Table B holds the same points as the rows below and some others, measured another way and shuffled. Each row below is followed by which row of B it is.
B:
0: [ -79 -152   28  410  445 -164 -192    6  101  165  538  -29  -70  158
  -71  357 -126  232 -213    9 -208  125    6   -8  359   55 -180  383
  390]
1: [ -37  -34   59  105  176 -137 -218   77  166   92 -122  -81 -144 -322
   80  335 -106  -47  -86   94 -122  120  -73  -37   80   21  -58   67
  -53]
2: [ 254  257 -177 -309   32 -518   99  306  -53  355 -610 -604   82  123
 -146  448  409 -270  -10 -291  505  258  544 -202 -215   88 -365 -240
 -338]
3: [  70  176 -264 -512 -256  200  365  -73  402  287 -445  106  -34   37
 -182  -37  349  -91 -333 -217   58   89  180   50 -426  107  -95 -211
  -84]
4: [-130 -140    9   79  258  139 -117  -46  320   22  345  124 -178  -90
 -107  259 -163  120 -377   77 -373  200 -197  106   76  -59   37  387
  187]
5: [  62   51  100   66  -14 -353 -314  184  -75   -2 -536 -338  -41 -458
  272  390  -84 -219  213   96  111   12   58 -264  124   61 -102 -286
 -326]
6: [-167 -129   85  242 -213  146   -4 -254  -35   33   47  193  202   73
  159 -257  -90  192   11  161 -227 -150  -57 -119  225  232 -139 -158
  323]
7: [  82  137 -239 -579  -46  157  319   35  457  268 -279  -14  -59  104
 -351  123  368 -106 -510 -213   24  330  176  148 -517    6  -74   69
 -122]
8: [  27   13  -56  -44 -291  -11    4  -63 -146  -79 -206 -133  126   51
  145   45  -30  -20   72  -30  -26 -105  105 -283  170   74 -133 -295
  -27]
9: [  25  -70   -3 -106 -320  143  -17  -88 -107 -247  -48  -47  226  156
  147  -34  -16   39  -45   26 -122  -93   43 -287  160   83  -45 -250
   24]
10: [  24  171 -333 -103  -81  -61  360 -112  118  452  -95  -55  -84  302
 -230  110  201   50 -159 -346   96    2  302  -14  -42   81 -327  -68
  194]
11: [  73 -142  151  227  612 -376 -486  324  115  -55  306 -340 -106 -124
    7  747 -112    2 -223   84  -81  334    0  -92  259  -57  -51  399
  -33]
12: [ -44  -48    4  -52 -271  160   35 -146   42  -51 -147  100  152   23
  124 -124   12   54  -62   57 -135  -96   -2 -162   59  154  -64 -237
   85]
13: [-164  -86  -15  239   61   35 -132 -115   66   17  170   32 -219 -213
   54  233 -338   75  -64   70 -344   -4 -202  -34  282  -79  -41  170
  150]
14: [ -36   10  -65 -124 -415   72  103 -135 -227 -110 -203 -168  178  151
   53  -72  -71  -36   54  -15  -75  -43   90 -243  109   18 -141 -242
  -24]
15: [  51    8   49  -35 -261 -265 -102   82 -438 -153 -301 -510  273  118
  115  156  -49 -132  203   30  118   69  218 -379  190   15 -222 -257
 -186]
16: [  48 -137   64  -84 -191  125  -52  -42  -84 -260  118  -62  352  326
   87  -43   73  102 -158   56 -101   10   94 -266  144  138  -63 -136
  105]
17: [ -61    9  -38  -86 -283   16   48  -82 -153  -54 -207 -185   85   16
   28   28 -101  -63   24   17  -98   32   43 -175   77  -19 -126 -137
  -55]
18: [  30  -41   -5  -13  189  -45 -171   97  246   24   15  -42 -120 -173
   21  368  -29   -7 -222    7 -124  124  -38  -51   51    9   -7  105
  -23]
19: [  50  326 -438 -410 -158  -49  439  -37  293  538 -520 -113 -323  -50
 -292  236  216 -178 -192 -406  135   99  257   85 -336  -59 -245 -112
 -145]
20: [-103  -16  -30   68   92   -7 -128  -16  182   72  -58  -27 -272 -348
   21  318 -230  -42 -110   48 -245   91 -165   14   89  -91   -7  136
  -34]
21: [ -32  197 -306   65  -25 -255  283  -86  -52  520 -146 -228 -161  185
 -214  221   50   -5   15 -315  115   22  301  -34   81    7 -407  -13
  147]
22: [ -94  -94   99  279  310 -148 -259   40  214  168   49   10 -146 -289
   71  318 -127   55 -110  127 -177  109 -106   18  159   76  -78  165
  115]
23: [ -11  159 -186 -381  -95  -14  276    4  214  341 -393 -173  -55   25
 -284  110  222 -152 -262 -145   57  302  187  103 -379  -11 -182   24
 -132]
24: [-126 -134   62  395  382 -165 -246    3   83  128  364  -63 -157  -73
  -12  381 -238  141 -131   84 -255  131  -99    4  330  -17 -121  350
  255]
25: [-260  -81  -46  298  188   57  -63 -167  179  200  277  115 -329 -221
  -77  219 -358  122 -159   63 -420   81 -245  136  223 -104  -73  365
  267]
26: [  17  183 -228 -186  -65 -120  302  -37  187  503 -374  -94  -33  105
 -211   69  283  -51 -143 -218  171  117  296   37 -234  139 -310 -114
   36]
27: [ 180  131   -3 -316   73 -137  159  122  526  546 -648   91  270   35
  -70  -79  757  -50 -305  -59  403  166  394   54 -547  521 -243 -358
  -29]
28: [  71  191 -249 -488 -207   84  334  -16  320  309 -470  -45  -40   38
 -220   57  334 -137 -289 -218  102  165  215   44 -421   63 -138 -155
 -145]
29: [ -76  -22 -107 -118 -360  256  167 -215   -2  -58  -40   87   85  136
   20 -133  -62   62 -108  -33 -204  -88   -3 -138   69   42  -72 -159
  121]
30: [-161  182 -267  -97 -106   73  353 -212  352  586 -345  162 -291 -182
 -199  -13   65  -21 -158 -166  -82   36   42  208 -228   59 -214  -10
  123]
31: [-113   73 -157 -216 -517  208  177 -210  -97  -74 -336  -53  -89 -143
   42  -48 -220 -113   46  -37 -220  -80  -79 -144   22 -128  -45 -221
 -123]
32: [-156  -18   88  423  261 -319 -229    6   69  345 -130  -96 -199 -380
   97  308 -198    4  100  127  -90   63  -62   14  219   84 -204   92
   98]
33: [-176 -126   72  437  382 -183 -244  -14   48  166  351  -82 -192 -124
  -25  369 -297  124  -98  106 -281  151 -125   32  341  -40 -141  393
  258]
34: [ -17  146 -234 -207 -176   40  324 -122  189  379 -286   11  -31  122
 -175  -21  206  -15 -169 -200   46   44  202   17 -190  106 -235 -133
   77]
35: [-129 -131  103  532  303 -153 -213  -84  128  255  252  136  -30  -68
  128  150 -114  233  -33  113 -171  -72  -43  -39  362  228 -191  104
  401]
36: [  41 -356  351    0  363   95 -301  141  244 -238  484   48  532  410
  -45   14  284  238 -549  303 -161  390   41  -47  -38  288   23  288
  263]
37: [ -52  -75   -9 -136  -86   36   -9   -8 -126 -156  102 -269  103  176
 -127  163 -113  -26 -186   30 -191  255   19 -108   60 -128  -74  177
  -22]
38: [-131 -100   30   31 -241   90   -8 -138 -231 -167   75 -148  149  146
   14  -25 -214   42  -19   91 -239   62  -33 -168  203  -46 -101   19
   90]
39: [-148  -81  -31  204  307 -110 -158   13   56   73  326 -180 -287 -115
 -144  468 -337   35 -189   15 -323  249 -144   59  238 -214  -82  479
  109]
40: [  36 -185  190   17  444   -2 -305  164  455    1  193   85   53 -103
  -15  302  136   93 -452  181 -157  295  -78   58  -68  155   58  271
   83]
41: [   1  190 -330 -239  -72   82  394 -130  389  512 -219  136 -169  107
 -254   46  275   19 -293 -300   37   39  204  120 -253  104 -224  -61
  140]
42: [ -14 -181    4  247  477   13 -204   33  321   45  624  121 -103  141
  -80  397  -57  251 -419   -8 -277  132  -64   26  264   42  -40  413
  362]
43: [  64   88  -41   69   -2  -29  164 -114  509  618 -437  425  188    4
  124 -257  571  160 -128  -63  239 -218  281    5 -200  641 -281 -492
  311]
44: [-319  -57    6  -97 -445  415  143 -347  123  -17 -266  247  -87 -345
   38 -298 -295  -24  -69  225 -464   -2 -333   88  -95  -50   58  -49
   29]
45: [-122  -43  139  145 -196 -150  -60  -79 -221   84 -298 -191  242  -19
  116 -100  -43  -23  159  165  -18   47   82 -170  108  167 -229 -195
   33]
46: [-135 -111  -25 -247 -288  427   93 -200  173 -196   35  165   43   -7
  -43 -129 -120   39 -303  106 -395   89 -196    1  -82  -51   97   46
   46]
47: [ -62 -128   91 -368 -133  194  -69   53   -1 -343   -6 -253  134   30
 -140  131 -100 -112 -328  165 -283  415 -107  -38 -160 -194   96  234
 -210]
48: [  -7  -64  -44  -40 -298  133   59 -143 -125 -139   28  -22  224  260
   81  -84   -8   91  -48  -16 -119  -99   88 -249  180  105 -119 -203
  136]
49: [ -24 -172  105  -72  -37  197  -65  -52  148 -151  148   89  246  166
   13  -52   76  124 -301  138 -200  117  -27  -85    1  140    3   35
  142]
50: [ -28  -35  -88  130 -193  -80   92 -126 -339   -8  174 -231  228  462
  -22   19  -50  120   39 -110  -34  -46  226 -276  333   56 -292  -79
  236]
51: [  64   97 -165 -376  216   31  247   72  553  450 -152   43  -38  144
 -370  156  455  -13 -553 -169   69  371  214  223 -482  132 -146  180
   37]
52: [ -93 -168  -48  -61   -5  270   33 -127   65 -187  481   28   67  326
 -162   73 -134  166 -381   12 -376  173  -86  -33  136  -91    0  310
  243]
53: [ -62  107 -276  -26  -29   27  317 -167  186  432   31   57 -118  232
 -233   50  113  103 -210 -252  -48   16  176   61  -17   68 -272   49
  271]
54: [ -20  -56 -107 -148 -428  287  108 -194 -105 -258   44   35  139  203
   89  -97 -110   65  -80  -36 -235 -144  -12 -258  180   -3  -22 -206
   83]
55: [ 155  138 -150 -470  -61    8  223   88  381  298 -450  -38   96   96
 -172   79  487 -105 -344 -171  199  206  290   14 -442  193 -143 -185
 -126]
56: [-172  -80   57  207  148  -10 -142  -72  178  141   36   56 -176 -285
   24  188 -219   49 -111  137 -284  101 -175   61  120    4  -56  188
  122]
57: [-168  -91   98  -50  -81   23  -93  -28 -100 -108  -65 -236   19 -119
  -62  122 -238  -79  -97  184 -265  292 -125  -23   11 -139  -35  194
  -91]
58: [  68  148  -66   79   82 -265  191  -19  312  726 -480  108  176  102
  -20  -98  559   64  -64 -125  371  -40  414    6 -211  537 -419 -363
  224]
59: [ -25  -35    6  -90 -394   46   39  -99 -282 -184 -162 -203  265  181
   98  -81  -62  -15   65   38  -67  -24   94 -284  146   43 -135 -249
  -23]
60: [-116    5   44 -184 -350  182   27 -126  115  -11 -480   61   35 -325
  117 -131  -51 -113  -26  165 -166   21 -122  -50 -146   74    5 -241
 -141]
61: [  -9  -35   12  109   50  -55 -169    7   93   -5  -38  -30  -94 -187
  128  267 -120   12  -50   35 -140  -20  -52 -137  190   34  -53  -35
   19]
62: [ -84  158 -177 -172 -223  -27  287 -127   96  398 -434  -78  -46  -21
 -155  -43  115  -88  -60 -114   35   92  160   41 -210   72 -252 -128
   -8]
63: [-133 -120  185  232  -32  -93 -103  -87  -64  109  -72  -30  265   38
   90 -121    8   98   12  215  -79   67   40  -88  115  241 -196  -66
  190]
64: [ -68  -17   14  296  187 -155 -132  -30  194  291  -50   79 -122 -202
  107  200  -34   80  -26   27  -73  -57   -4  -32  180  182 -169  -26
  184]
65: [  40 -240  114  453  595 -250 -387  158   18  -61  763 -150   64  321
   -4  526  -97  276 -266   19 -163  152   60 -156  511   67 -145  422
  383]
66: [-146 -116  177  372  296 -240 -274   35   35  170   66 -114  -24 -192
   60  242 -156   66  -23  197 -146  166  -61   -7  208  101 -158  195
  146]
67: [ -57  -65  177  535  297 -425 -301   54  -28  318  -73 -107   72 -144
  206  214  -17  102  167  140   74  -33  110 -136  327  302 -299  -79
  213]
68: [-105 -123  139  758  440 -426 -426   23  -82  202  298  -95 -147 -201
  235  445 -323  179  179  111 -131 -110  -50 -162  636  128 -241  140
  324]
69: [-196  -74   -4  508  213 -101 -203 -132  112  200  199  126 -322 -325
  142  294 -377  145   44   62 -317 -129 -203  -14  428   17 -117  146
  284]
70: [ -21  -85   68 -225 -227  169  -12  -43   48 -174 -146  -42  207   37
   38  -44   44  -29 -186  115 -145  128  -13 -120  -80   65    4 -101
  -64]
71: [  18 -147  108  270  440 -173 -282  114  217  101  311  -17   22   34
   29  358   35  157 -247   69 -102  138   33  -48  207  157 -109  218
  219]

[-43  -3  -5  28  36 -49  52  50 -38  41  77  41  -4 -50  37  24  16   8
 -67  46   1 -63  69 -82 -33] : 18
[  91   21  144    3  -29   74   38  177   12  -11  157   30   31  -81
   15   42 -109   29 -118   83   11 -102  170  -29  -84] : 46
[ 138 -112    1  174  -14  -73  123  117  -61  -29  -64  -93  -17    6
  -72  131  -91  -53  -60 -158  -94  -24   32   32   30] : 52
[ 144  252  167   42 -297  318  -38  323  -92 -103  225  179  176   93
  278   72  -96 -156 -112  272  -65  106  323 -122 -160] : 25
[ 132    9   11  -69   54  -81  115   63  -41  -45 -199   -8  -29  -20
  -46  -44  -46   83   29   -7    9  124   31 -153  101] : 62
[  44   24 -232   61 -186  -21   -7   74 -105 -162 -119   82  130   97
  115  -16  -25 -161   60 -133  -99   35   21    0 -149] : 50
[ 100   -4 -101  -13   42  -80  104   30  -91  -13 -153  -56  -72 -156
  -38   16 -101   59   50 -211  -48   28  -17  -92  141] : 34
[ 196  -24  -47   -7  -67  -40  122   15   39  -97 -103  -85   34  -77
  -86  -71  -93   12    6 -183  -27  -30  -34   74   46] : 35
[ 135 -214  -65  -23  203 -260  152   20   -8  -34 -303 -133 -129 -124
 -254    5 -134  165   43 -272    4  -51  -73  -27  107] : 54
[  -1  -51   25  -48   96 -112   75   30   20    8  -17   24  -11  -37
  -51  -48   10   81  -50   61   51  -52   43  -79  -33] : 1
[  11   80    1  -28    3   -4   56   69  -72    9   -9   68    7  -24
   85  -10   12   12  -18   84   -3   71   87 -167   26] : 61
[  91  -13 -114  -84  -29 -118  103  -83   62 -103 -159  -16   72    5
  -60 -182   40   21   42  -73   29   12  -80   21   -1] : 67
[ -78  110    2  -22  -82   88  -41  112  -37    2  223  148   82  -50
  173   -7    0  -44  -82  148   12  -97  162  -86 -172] : 28
[  17  -35  -52  107  -48  -20   13  163 -112  -42    8   54   26   23
   63  115  -74  -77  -45  -46  -75  -35  111  -56 -114] : 39
[ 43   9 -79  65 -11 -84 123 -20 -61   0 -87 -28   5  12  20  -7  58 -40
   0 -51 -46  78 -25 -70  92] : 16
[-44  36  19  10  22 -45  84 -14   2  54  90  31  22 -22  48 -41  92   3
 -78 115  25 -22  40 -78   5] : 55
[  55 -172  -38  -17  227 -257  177  -67   15   57 -186 -135 -136 -152
 -216  -20  -30  165    0 -185   28  -66  -97  -41  161] : 70
[  87  -85 -101  -36  148 -235  157  -34  -66  -27 -351  -59  -81    8
 -121  -47   12   93   82 -113   -3  146  -77 -160  161] : 59
[  39   71   61  131  -58   45  118   47  -48   66  141  -19   22  -12
   83   67   51  -77 -110   65  -56   24   68  -51   81] : 51
[-165   99  -13 -170   64  -74  -13   -1   -5    4   12  221   75   89
  139 -163  174   52  -16  354  121   59  104 -253 -146] : 5
[ 214   68  176 -140   71   60   98  179  -16    0  -38  -29  -89 -229
  -63    1 -217  194  -25   -4   39   26  150 -158  142] : 44
[  16  -31   10   14   58  -88   79   63  -38    5  -43   27   -6   11
   -6    8   15   27  -40   51    3   17   58 -109   -4] : 23
[-161   64  -30  150 -111    9   -1   57  -73   19  182  167  143  224
  227   38  214 -199 -116  282  -38   27  121  -98 -194] : 11
[ 30   1 -47 -24  24 -81  74  28 -32 -26 -79  27  10  -8   5 -40  10  22
   2   4   2  27  28 -94   0] : 9
[   2  207  -53  -81 -173  141  -38  105  -66  -69  115  165  120  -37
  220  -70  -14  -71   -7  114  -11   28  144 -116 -112] : 32
[  16  303  -96  -89 -345  241  -42   -2   42 -110  282  161  243  -54
  285 -198   49 -160  -29  105   -6  -55   88   49 -162] : 58
[  92  140  -10  103 -155   89   68  127 -131  -37    1   53   66   69
  169   68    5 -134  -25   53 -101  161  110 -128   45] : 24
[  17  -74  -72  100   53 -143  100   54 -107   -2 -146   -6  -29   64
   -7   73   25  -31   -2  -50  -59   72   13 -112   35] : 37
[  50   92   23    0  -39   31   78   63  -44    8   43   31   22  -47
   77  -11    0   -9  -40   58  -14   44   77 -106   47] : 22
[ -14  189 -208  273 -269  106   66   39 -248    3   61   44   93   98
  313  147  108 -317   -1  -78 -219  189   30  -92   89] : 65
[ 122   -2  -74  -66  -34    6   21  123  -44  -83  -42   -1   -9 -197
  -25   -1 -206   57   22 -210  -27 -106   65   -8  -34] : 69
